Here is a tiny trained network, its code and every weight. The questions are about switching its units off for an input and a target symbol, where a switched-off unit gives its printed mean instead of its output.

import numpy as np


def w(rows, s, z=0):
    codes = np.array(rows[::2]) - 128.0
    scale = np.full(codes.shape[1], s)
    scale[-1] = z or s
    return codes * scale


def norm(h):
    return h / np.sqrt((h * h).mean(-1, keepdims=True) + 1e-5)


def softmax(a):
    e = np.exp(a - a.max(-1, keepdims=True))
    return e / e.sum(-1, keepdims=True)


def log_softmax(a):
    a = a - a.max(-1, keepdims=True)
    return a - np.log(np.exp(a).sum(-1, keepdims=True))


def net(x, mask):
    ids = ['ΓΛΞΨΩαβεηθμπτφ'.index(c) for c in x.split()]
    T = len(ids)
    res = E[ids] + P[:T]
    u = 0
    for l in range(3):
        r = norm(res)
        for j in range(2):
            rows = slice(2 * j, 2 * j + 2)
            q, k, v = (r @ M[l][rows].T for M in (Q, K, V))
            z = softmax(np.where(np.tri(T) > 0, q @ k.T / 2**0.5, -1e9)) @ v
            o = O[l][rows]
            res = res + np.where(mask[u + j], z, o[:, -1]) @ o[:, :-1]
        u += 2
    return log_softmax(norm(res)[-1] @ U[:, :-1].T + U[:, -1])


Q, K, V, O = {}, {}, {}, {}
E = w([
[145,92,185,112,109,172],'Γ',
[115,148,145,130,166,138],'Λ',
[111,160,156,132,162,137],'Ξ',
[151,164,122,139,81,94],'Ψ',
[2,147,128,88,69,119],'Ω',
[142,168,70,237,86,118],'α',
[92,93,111,185,77,145],'β',
[110,160,134,131,158,141],'ε',
[156,87,134,140,136,59],'η',
[106,154,139,126,153,138],'θ',
[103,139,138,133,162,129],'μ',
[164,178,161,155,74,63],'π',
[88,62,77,149,220,168],'τ',
[108,151,143,123,159,135],'φ',
],0.022)
P = w([
[155,83,102,102,73,108],'0',
[120,75,188,179,113,70],'1',
[124,91,210,209,130,95],'2',
[119,109,218,221,136,102],'3',
[117,121,221,231,139,120],'4',
[125,142,218,238,129,139],'5',
[121,161,212,255,115,153],'6',
],0.0083)
Q[0] = w([
[125,47,115,158,143,131],'L0H1',
[205,72,87,113,11,132],'L0H1',
[64,190,136,135,250,95],'L0H2',
[106,59,99,185,119,127],'L0H2',
],0.012)
K[0] = w([
[160,50,115,171,216,109],'L0H1',
[110,80,136,254,64,90],'L0H1',
[182,176,78,19,149,129],'L0H2',
[216,103,232,191,170,117],'L0H2',
],0.012)
V[0] = w([
[138,106,148,149,191,93],'L0H1',
[96,32,133,125,106,143],'L0H1',
[130,117,3,111,156,159],'L0H2',
[254,136,163,82,166,161],'L0H2',
],0.0075)
O[0] = w([
[32,126,34,166,167,150,175],'L0H1',
[117,14,189,48,121,180,176],'L0H1',
[208,82,84,190,88,158,2],'L0H2',
[255,191,162,75,117,191,55],'L0H2',
],0.0066,0.0059)
Q[1] = w([
[169,255,144,114,177,129],'L1H1',
[49,174,148,145,101,225],'L1H1',
[184,37,185,70,103,193],'L1H2',
[105,71,77,116,83,70],'L1H2',
],0.0095)
K[1] = w([
[193,246,122,122,177,162],'L1H1',
[70,124,153,182,101,254],'L1H1',
[167,82,194,108,168,184],'L1H2',
[68,77,125,139,128,105],'L1H2',
],0.012)
V[1] = w([
[203,83,104,38,159,20],'L1H1',
[113,138,227,254,172,69],'L1H1',
[55,119,103,163,162,66],'L1H2',
[113,108,188,192,192,114],'L1H2',
],0.0072)
O[1] = w([
[129,255,114,195,52,201,62],'L1H1',
[129,73,71,99,68,46,254],'L1H1',
[175,161,152,87,115,116,210],'L1H2',
[211,188,163,95,192,169,188],'L1H2',
],0.0076,0.0086)
Q[2] = w([
[178,178,119,122,183,120],'L2H1',
[91,70,89,101,189,111],'L2H1',
[165,33,152,164,2,157],'L2H2',
[143,123,112,114,161,199],'L2H2',
],0.0094)
K[2] = w([
[186,186,105,120,147,153],'L2H1',
[157,87,72,135,86,152],'L2H1',
[70,23,251,215,155,25],'L2H2',
[150,116,150,132,173,180],'L2H2',
],0.012)
V[2] = w([
[111,114,43,90,11,247],'L2H1',
[37,86,238,252,159,6],'L2H1',
[169,49,79,207,195,105],'L2H2',
[175,236,46,109,198,255],'L2H2',
],0.0055)
O[2] = w([
[114,144,174,69,222,29,89],'L2H1',
[140,183,78,89,80,254,234],'L2H1',
[70,162,152,197,196,114,140],'L2H2',
[100,35,57,66,175,116,2],'L2H2',
],0.0066,0.011)
U = w([
[177,109,188,67,143,181,134],'Γ',
[184,147,159,108,63,39,107],'Λ',
[99,140,142,115,133,128,94],'Ξ',
[168,62,74,75,86,110,154],'Ψ',
[26,147,109,39,89,98,54],'Ω',
[171,162,57,214,132,150,183],'α',
[73,6,121,157,66,85,72],'β',
[140,84,142,90,152,31,141],'ε',
[83,154,109,152,152,194,106],'η',
[75,208,156,115,196,107,108],'θ',
[135,182,60,86,127,183,176],'μ',
[170,95,152,181,174,111,115],'π',
[120,86,61,137,188,163,255],'τ',
[77,127,116,155,157,77,106],'φ',
],0.012,0.0066)

Each question gives the input, a string of symbols that net reads in full, and the target symbol t.
The units are the heads (2 rows each of Q, K, V and O). Each row of codes is followed by its name. A weight is (code - 128) times the scale printed after its matrix; where a second scale follows, it is the last column's (O and U).
mask holds one flag per head, layer by layer. A switched-off head (its flag False) gives its mean, the last column of its rows in O, instead of its output. The means were averaged over made-up inputs and are rounded, as every weight is.
A unit's drop is (log p(t) with every unit on - log p(t) with that unit switched off) / (log p(t) with every unit on - log p(t) with every unit switched off).
The circuit of an input: a set's keep is (log p(t) with only the set's units on - log p(t) with every unit switched off) / (log p(t) with every unit on - log p(t) with every unit switched off). Starting from all 6 units, units are removed one at a time, each time the one whose removal leaves the highest keep (on an exact tie, the one counted first), for as long as the keep stays at least 0.8.
units of the circuit, in order: the units of the circuit, biggest drop first
unit that matters most: the unit with the biggest drop
which heads matter: for each layer, one digit per head in row order, 1 if its drop is at least 0.15 and else 0, layers parted by /
input η θ Ψ η η α β, target β: which heads matter -> 00 / 10 / 00
input Ψ μ ε β φ, target β: unit that matters most -> L1H1
input η Λ Γ μ θ, target ε: units of the circuit, in order -> L1H1; L0H2; L2H1
input Ξ Γ ε, target μ: which heads matter -> 11 / 01 / 11
input ε β Ξ θ, target α: which heads matter -> 11 / 00 / 00
input Ξ φ Λ β φ, target μ: units of the circuit, in order -> L0H1; L2H2; L2H1; L0H2
input μ α Λ, target η: which heads matter -> 11 / 10 / 10
input μ Λ Λ, target η: units of the circuit, in order -> L2H1; L0H1
input Γ η η Λ β Λ, target Γ: which heads matter -> 00 / 10 / 01
input μ φ φ, target η: units of the circuit, in order -> L2H1; L0H1; L1H1
input θ η Γ β φ, target Λ: units of the circuit, in order -> L0H1; L1H1; L0H2
input Ξ Λ Ξ, target μ: units of the circuit, in order -> L0H1; L2H2; L2H1; L0H2
input φ Ψ η β η ε, target Ψ: units of the circuit, in order -> L1H1; L2H2; L0H2
input η β μ, target ε: unit that matters most -> L1H1
input τ π η θ β Ξ, target π: which heads matter -> 01 / 10 / 00
input φ θ β Ψ α π Λ, target Ψ: which heads matter -> 00 / 10 / 01
input π Ω ε, target Ω: units of the circuit, in order -> L1H1; L1H2; L2H2
input ε η Ω η μ Ξ, target α: units of the circuit, in order -> L0H1; L0H2
input Λ β η ε α Γ φ, target τ: units of the circuit, in order -> L2H2; L1H1; L0H2; L0H1
input Γ τ ε α φ, target Γ: unit that matters most -> L0H2
input Ξ β Λ, target μ: units of the circuit, in order -> L2H2; L0H1; L0H2; L2H1
input Λ Γ β β Λ, target τ: units of the circuit, in order -> L2H2; L1H1; L0H2; L1H2
input Γ φ β τ β π Ξ, target Γ: units of the circuit, in order -> L0H2; L2H2; L0H1
input Γ η Γ Ξ π Γ Ξ, target Γ: which heads matter -> 01 / 10 / 01
input Ψ β Γ η μ Ω Λ, target β: which heads matter -> 00 / 11 / 00
input η Γ η μ, target ε: which heads matter -> 01 / 10 / 11
